Here is a tiny trained network, its code and every weight. The questions are about switching its units off for an input and a class, where a switched-off unit gives its printed mean instead of its output.

import numpy as np


def w(rows, s, z=0):
    codes = np.array(rows[::2]) - 128.0
    scale = np.full(codes.shape[1], s)
    scale[-1] = z or s
    return codes * scale


def f(y):
    return np.maximum(y, 0)


def log_softmax(a):
    a = a - a.max(-1, keepdims=True)
    return a - np.log(np.exp(a).sum(-1, keepdims=True))


def net(x, mask):
    res = np.array(x, float).reshape(1, 2) / 4 @ E
    y = f(res @ A[0][:, :-1].T + A[0][:, -1])
    res = res + np.where(mask, y, B[0][:, -1]) @ B[0][:, :-1]
    return log_softmax(res[-1] @ U[:, :-1].T + U[:, -1])


A, B = {}, {}
E = w([
[22,89,214],'x0',
[156,2,90],'x1',
],0.0059)
A[0] = w([
[249,225,43,179],'N0',
[173,169,91,151],'N1',
[192,106,88,233],'N2',
[144,58,104,85],'N3',
[48,143,177,251],'N4',
[50,61,181,208],'N5',
[132,83,112,71],'N6',
[95,207,166,182],'N7',
[135,87,104,89],'N8',
[82,247,173,176],'N9',
[172,81,110,199],'N10',
[114,155,135,151],'N11',
[201,106,110,223],'N12',
],0.013,0.002)
B[0] = w([
[80,248,251,253],'N0',
[109,176,175,179],'N1',
[41,158,75,197],'N2',
[97,87,59,178],'N3',
[239,49,175,211],'N4',
[117,15,215,226],'N5',
[114,97,86,156],'N6',
[207,167,65,196],'N7',
[110,108,84,157],'N8',
[237,201,37,222],'N9',
[74,120,73,183],'N10',
[152,136,106,151],'N11',
[46,156,83,190],'N12',
],0.029,0.0076)
U = w([
[74,93,1,192],'0',
[66,198,200,74],'1',
[114,83,218,250],'2',
[188,163,67,4],'3',
],0.0087,0.00033)

Each question gives the input, the list of numbers given to net, and the class t.
The units are the neurons (one row each of A and B). Each row of codes is followed by its name. A weight is (code - 128) times the scale printed after its matrix; where a second scale follows, it is the last column's (A, B and U).
mask holds one flag per neuron, in row order. A switched-off neuron (its flag False) gives its mean, the last column of its row in B, instead of its output. The means were averaged over made-up inputs and are rounded, as every weight is.
A unit's drop is (log p(t) with every unit on - log p(t) with that unit switched off) / (log p(t) with every unit on - log p(t) with every unit switched off).
The circuit of an input: a set's keep is (log p(t) with only the set's units on - log p(t) with every unit switched off) / (log p(t) with every unit on - log p(t) with every unit switched off). Starting from the 12 units with the biggest drops (on a tie, the unit counted first), units are removed one at a time, each time the one whose removal leaves the highest keep (on an exact tie, the one counted first), for as long as the keep stays at least 0.8.
units of the circuit, in order: the units of the circuit, biggest drop first
most important unit: the unit with the biggest drop
top k neurons: the k neurons with the biggest drops, biggest first
drop of u: that unit's drop, to one decimal
input [6,5], class 2: most important unit -> N5
input [2,3], class 2: units of the circuit, in order -> (N9; N5)
input [-3,-7], class 3: top 3 neurons -> (N9; N7; N5)
input [4,7], class 0: top 2 neurons -> (N0; N3)
input [8,-4], class 3: top 3 neurons -> (N9; N7; N0)
input [0,-2], class 3: top 2 neurons -> (N0; N5)
input [5,7], class 2: top 4 neurons -> (N5; N9; N2; N7)
input [1,2], class 0: top 2 neurons -> (N0; N4)
input [1,1], class 2: top 4 neurons -> (N9; N0; N7; N2)
input [1,-1], class 3: drop of N5 -> 0.3
input [-5,3], class 1: drop of N0 -> 1.0
input [7,-4], class 3: drop of N7 -> 0.1
input [-6,-1], class 1: drop of N2 -> 0.0
input [5,6], class 2: top neuron -> (N5)
